Below are the code and all the weights of a small trained network. Each question names an input and a target symbol and asks about switching units off, where a switched-off unit gives its printed mean instead of its output.

import numpy as np


def w(rows, s, z=0):
    codes = np.array(rows[::2]) - 128.0
    scale = np.full(codes.shape[1], s)
    scale[-1] = z or s
    return codes * scale


def norm(h):
    return h / np.sqrt((h * h).mean(-1, keepdims=True) + 1e-5)


def f(y):
    return np.maximum(y, 0)


def softmax(a):
    e = np.exp(a - a.max(-1, keepdims=True))
    return e / e.sum(-1, keepdims=True)


def log_softmax(a):
    a = a - a.max(-1, keepdims=True)
    return a - np.log(np.exp(a).sum(-1, keepdims=True))


def net(x, mask):
    ids = ['ΔΦΨαζθμπτ'.index(c) for c in x.split()]
    T = len(ids)
    res = E[ids] + P[:T]
    r = norm(res)
    for j in range(2):
        rows = slice(3 * j, 3 * j + 3)
        q, k, v = (r @ M[0][rows].T for M in (Q, K, V))
        z = softmax(np.where(np.tri(T) > 0, q @ k.T / 3**0.5, -1e9)) @ v
        o = O[0][rows]
        res = res + np.where(mask[j], z, o[:, -1]) @ o[:, :-1]
    y = f(norm(res) @ A[0][:, :-1].T + A[0][:, -1])
    res = res + np.where(mask[2:14], y, B[0][:, -1]) @ B[0][:, :-1]
    return log_softmax(norm(res)[-1] @ U[:, :-1].T + U[:, -1])


Q, K, V, O, A, B = {}, {}, {}, {}, {}, {}
E = w([
[108,121,226,114],'Δ',
[88,115,192,77],'Φ',
[209,161,86,244],'Ψ',
[125,105,206,77],'α',
[206,161,85,244],'ζ',
[254,100,112,81],'θ',
[67,124,157,64],'μ',
[104,164,8,159],'π',
[58,131,199,116],'τ',
],0.0053)
P = w([
[167,255,140,54],'0',
[128,204,157,87],'1',
[122,175,149,98],'2',
[120,156,143,106],'3',
[116,141,139,112],'4',
[113,130,136,118],'5',
[112,117,133,123],'6',
[106,103,131,129],'7',
[99,86,128,138],'8',
[88,64,125,143],'9',
],0.007)
Q[0] = w([
[138,119,247,111],'h1',
[61,105,203,36],'h1',
[146,105,132,55],'h1',
[140,152,178,64],'h2',
[114,162,161,173],'h2',
[52,131,70,104],'h2',
],0.015)
K[0] = w([
[127,235,112,67],'h1',
[149,254,138,125],'h1',
[181,169,157,108],'h1',
[137,208,160,85],'h2',
[98,181,133,197],'h2',
[60,63,114,106],'h2',
],0.013)
V[0] = w([
[191,89,217,159],'h1',
[1,110,155,157],'h1',
[103,125,140,220],'h1',
[124,143,105,197],'h2',
[49,130,155,117],'h2',
[122,126,133,115],'h2',
],0.006)
O[0] = w([
[15,198,27,97,67],'h1',
[200,253,180,149,1],'h1',
[155,224,132,22,42],'h1',
[114,100,133,31,112],'h2',
[198,147,172,158,123],'h2',
[139,138,137,152,131],'h2',
],0.0046,0.0032)
A[0] = w([
[237,118,106,109,2],'n1',
[158,213,128,122,106],'n2',
[21,129,113,80,98],'n3',
[194,86,88,119,55],'n4',
[145,18,138,28,110],'n5',
[137,67,71,137,138],'n6',
[96,211,128,127,1],'n7',
[199,121,176,11,160],'n8',
[96,68,112,107,39],'n9',
[136,106,89,23,169],'n10',
[82,107,253,221,172],'n11',
[251,110,206,7,83],'n12',
],0.0064,0.0035)
B[0] = w([
[20,76,178,111,147],'n1',
[130,87,169,96,159],'n2',
[147,138,172,111,169],'n3',
[83,159,173,100,153],'n4',
[117,218,141,173,218],'n5',
[125,114,175,82,195],'n6',
[52,157,202,69,132],'n7',
[36,79,197,161,169],'n8',
[152,142,130,196,158],'n9',
[181,97,119,137,180],'n10',
[93,24,211,113,253],'n11',
[2,106,195,40,166],'n12',
],0.0062,0.0052)
U = w([
[189,239,200,103,12],'Δ',
[62,165,39,179,243],'Φ',
[192,181,109,207,236],'Ψ',
[186,120,85,50,137],'α',
[63,241,103,91,124],'ζ',
[98,11,43,173,6],'θ',
[41,127,199,57,157],'μ',
[186,127,95,59,102],'π',
[198,71,194,193,65],'τ',
],0.012,0.002)

Each question gives the input, a string of symbols that net reads in full, and the target symbol t.
The units are the heads (3 rows each of Q, K, V and O) and the neurons (one row each of A and B). Each row of codes is followed by its name. A weight is (code - 128) times the scale printed after its matrix; where a second scale follows, it is the last column's (O, A, B and U).
mask holds one flag per unit, heads first, then neurons. A switched-off unit (its flag False) gives its mean, the last column of its rows in O or B, instead of its output. The means were averaged over made-up inputs and are rounded, as every weight is.
A unit's drop is (log p(t) with every unit on - log p(t) with that unit switched off) / (log p(t) with every unit on - log p(t) with every unit switched off).
The circuit of an input: a set's keep is (log p(t) with only the set's units on - log p(t) with every unit switched off) / (log p(t) with every unit on - log p(t) with every unit switched off). Starting from the 12 units with the biggest drops (on a tie, the unit counted first), units are removed one at a time, each time the one whose removal leaves the highest keep (on an exact tie, the one counted first), for as long as the keep stays at least 0.8.
circuit, biggest first: the units of the circuit, biggest drop first
unit that matters most: the unit with the biggest drop
top k neurons: the k neurons with the biggest drops, biggest first
heads that matter: for each layer, one digit per head in row order, 1 if its drop is at least 0.15 and else 0, layers parted by /
input α ζ π ζ, target μ: circuit, biggest first	(h2; h1)
input Ψ Φ τ Ψ Ψ, target α: top 2 neurons	(n5; n11)
input π π θ π Δ μ α π α π, target Φ: circuit, biggest first	(h1; n11)
input Ψ Δ Δ π π Δ Ψ, target ζ: circuit, biggest first	(h1; n11; h2)
input τ α Ψ Φ ζ Ψ α ζ, target Φ: top 3 neurons	(n11; n12; n5)
input τ ζ τ μ π, target τ: circuit, biggest first	(h1; n12)
input μ τ π τ, target τ: circuit, biggest first	(h1; h2)
input θ θ π Δ τ α Δ θ π π, target μ: circuit, biggest first	(h1; h2; n4)
input θ Δ π Ψ π, target α: heads that matter	10
input π Ψ π τ μ α π, target Φ: heads that matter	10
input Ψ π θ Ψ α Φ Δ θ θ, target θ: circuit, biggest first	(h1; n11)
input ζ τ π π μ π ζ μ, target τ: heads that matter	01
input Ψ π α Φ Ψ, target Ψ: circuit, biggest first	(h1; n11; n12; n8)
input π Ψ π Ψ π θ μ μ τ Ψ, target Δ: top 2 neurons	(n11; n2)
input π Ψ θ Φ ζ, target Ψ: heads that matter	11
input τ π Φ Ψ ζ, target α: unit that matters most	h2
input Δ θ Φ Δ ζ π, target π: top 2 neurons	(n11; n5)
input Φ ζ Ψ π ζ ζ, target π: top 2 neurons	(n11; n10)
input θ Δ Φ τ π π θ ζ, target θ: top 2 neurons	(n11; n12)
input π Δ α μ π θ θ τ ζ, target Δ: top 3 neurons	(n11; n2; n12)
input Ψ π τ α ζ α Ψ, target Φ: circuit, biggest first	(h1; n11; h2)
